Here is a tiny trained network, its code and every weight. The questions are about switching its units off for an input and a class, where a switched-off unit gives its printed mean instead of its output.

import numpy as np


def w(rows, s, z=0):
    codes = np.array(rows[::2]) - 128.0
    scale = np.full(codes.shape[1], s)
    scale[-1] = z or s
    return codes * scale


def norm(h):
    return h / np.sqrt((h * h).mean(-1, keepdims=True) + 1e-5)


def f(y):
    return np.maximum(y, 0)


def log_softmax(a):
    a = a - a.max(-1, keepdims=True)
    return a - np.log(np.exp(a).sum(-1, keepdims=True))


def net(x, mask):
    res = np.array(x, float).reshape(1, 6) / 4 @ E
    u = 0
    for l in range(2):
        y = f(norm(res) @ A[l][:, :-1].T + A[l][:, -1])
        res = res + np.where(mask[u : u + 6], y, B[l][:, -1]) @ B[l][:, :-1]
        u += 6
    return log_softmax(norm(res)[-1] @ U[:, :-1].T + U[:, -1])


A, B = {}, {}
E = w([
[162,135,143,159,111,170,82,147,5,144,162,118],'x0',
[176,147,125,71,155,135,130,184,138,140,137,165],'x1',
[146,158,130,214,127,80,102,82,148,62,234,130],'x2',
[185,136,239,181,169,140,122,122,141,11,134,206],'x3',
[146,172,147,90,166,145,181,99,179,167,160,119],'x4',
[62,164,145,111,137,125,187,92,196,88,160,128],'x5',
],0.0035)
A[0] = w([
[141,225,130,172,103,103,129,52,179,65,190,142,116],'0.n1',
[130,133,135,207,121,105,76,108,98,84,165,84,89],'0.n2',
[117,119,2,126,100,145,71,144,41,177,169,48,73],'0.n3',
[134,96,183,227,60,154,83,206,106,125,178,148,202],'0.n4',
[147,160,149,130,145,82,121,113,178,105,179,194,14],'0.n5',
[118,141,106,97,114,124,172,95,189,68,126,180,5],'0.n6',
],0.0048,0.0019)
B[0] = w([
[130,115,120,182,219,168,48,151,141,61,80,181,235],'0.n1',
[106,114,171,43,66,105,149,149,57,191,33,168,208],'0.n2',
[70,167,47,46,3,96,199,134,147,163,195,78,254],'0.n3',
[134,251,116,68,76,97,171,98,111,122,114,137,229],'0.n4',
[91,109,120,195,206,158,139,91,110,107,95,60,179],'0.n5',
[135,154,64,122,74,117,130,92,169,199,209,55,171],'0.n6',
],0.0052)
A[1] = w([
[109,147,131,102,97,113,100,140,91,83,101,226,159],'1.n1',
[63,133,59,116,123,210,102,128,37,163,48,117,254],'1.n2',
[61,185,122,90,98,187,161,89,201,73,152,101,199],'1.n3',
[108,110,117,144,53,60,102,99,143,65,101,217,112],'1.n4',
[85,137,155,100,160,150,132,187,252,114,95,145,89],'1.n5',
[139,140,117,97,192,208,115,177,71,189,123,137,178],'1.n6',
],0.004,0.0015)
B[1] = w([
[174,152,177,57,176,123,136,170,75,96,137,146,200],'1.n1',
[127,152,254,201,240,107,124,73,111,129,158,133,254],'1.n2',
[120,109,133,154,121,61,78,128,61,184,183,98,229],'1.n3',
[202,147,185,97,159,195,191,155,47,133,155,141,184],'1.n4',
[101,82,61,153,41,141,127,140,167,144,144,106,181],'1.n5',
[135,161,139,145,99,123,90,85,93,54,112,162,174],'1.n6',
],0.0058,0.005)
U = w([
[110,114,119,243,245,137,65,76,200,73,184,108,106],'0',
[219,229,255,115,198,161,107,138,18,56,121,204,149],'1',
[96,185,82,61,26,74,164,127,130,227,201,65,192],'2',
[220,55,111,100,83,222,108,203,182,109,87,195,2],'3',
],0.0057,0.0026)

Each question gives the input, the list of numbers given to net, and the class t.
The units are the neurons (one row each of A and B). Each row of codes is followed by its name. A weight is (code - 128) times the scale printed after its matrix; where a second scale follows, it is the last column's (A, B and U).
mask holds one flag per neuron, layer by layer. A switched-off neuron (its flag False) gives its mean, the last column of its row in B, instead of its output. The means were averaged over made-up inputs and are rounded, as every weight is.
A unit's drop is (log p(t) with every unit on - log p(t) with that unit switched off) / (log p(t) with every unit on - log p(t) with every unit switched off).
The circuit of an input: a set's keep is (log p(t) with only the set's units on - log p(t) with every unit switched off) / (log p(t) with every unit on - log p(t) with every unit switched off). Starting from all 12 units, units are removed one at a time, each time the one whose removal leaves the highest keep (on an exact tie, the one counted first), for as long as the keep stays at least 0.8.
units of the circuit, in order: the units of the circuit, biggest drop first
unit that matters most: the unit with the biggest drop
top k neurons: the k neurons with the biggest drops, biggest first
top k neurons in layer l: the k neurons of layer l with the biggest drops, biggest first
drop of u: that unit's drop, to one decimal
input [1,2,8,-4,2,-1], class 1: unit that matters most => 0.n1
input [-6,-3,1,2,-3,1], class 0: top 2 neurons => (0.n3; 0.n1)
input [-2,7,-8,7,1,3], class 3: top 2 neurons in layer 1 => (1.n5; 1.n2)
input [1,-7,7,-6,7,8], class 0: top 3 neurons => (0.n1; 0.n3; 0.n4)
input [-6,3,-1,0,-5,-1], class 3: units of the circuit, in order => (0.n3; 1.n5)
input [-8,0,-1,2,1,-7], class 3: top 3 neurons => (0.n3; 0.n4; 1.n2)
input [-1,-7,-2,-1,7,-3], class 0: units of the circuit, in order => (0.n4; 0.n2)
input [1,0,4,-4,0,8], class 0: top 3 neurons in layer 0 => (0.n1; 0.n3; 0.n4)
input [-8,-7,1,1,-4,-4], class 1: top 2 neurons => (1.n4; 0.n3)
input [3,6,6,-2,6,6], class 0: drop of 0.n1 => 0.1
input [-2,-4,-3,8,4,3], class 0: drop of 1.n5 => 0.0
input [-8,-2,-4,7,4,-1], class 0: drop of 0.n4 => 0.2
input [6,6,1,7,6,8], class 0: drop of 1.n1 => 0.1
input [-8,3,7,0,-1,-5], class 0: units of the circuit, in order => (0.n5)
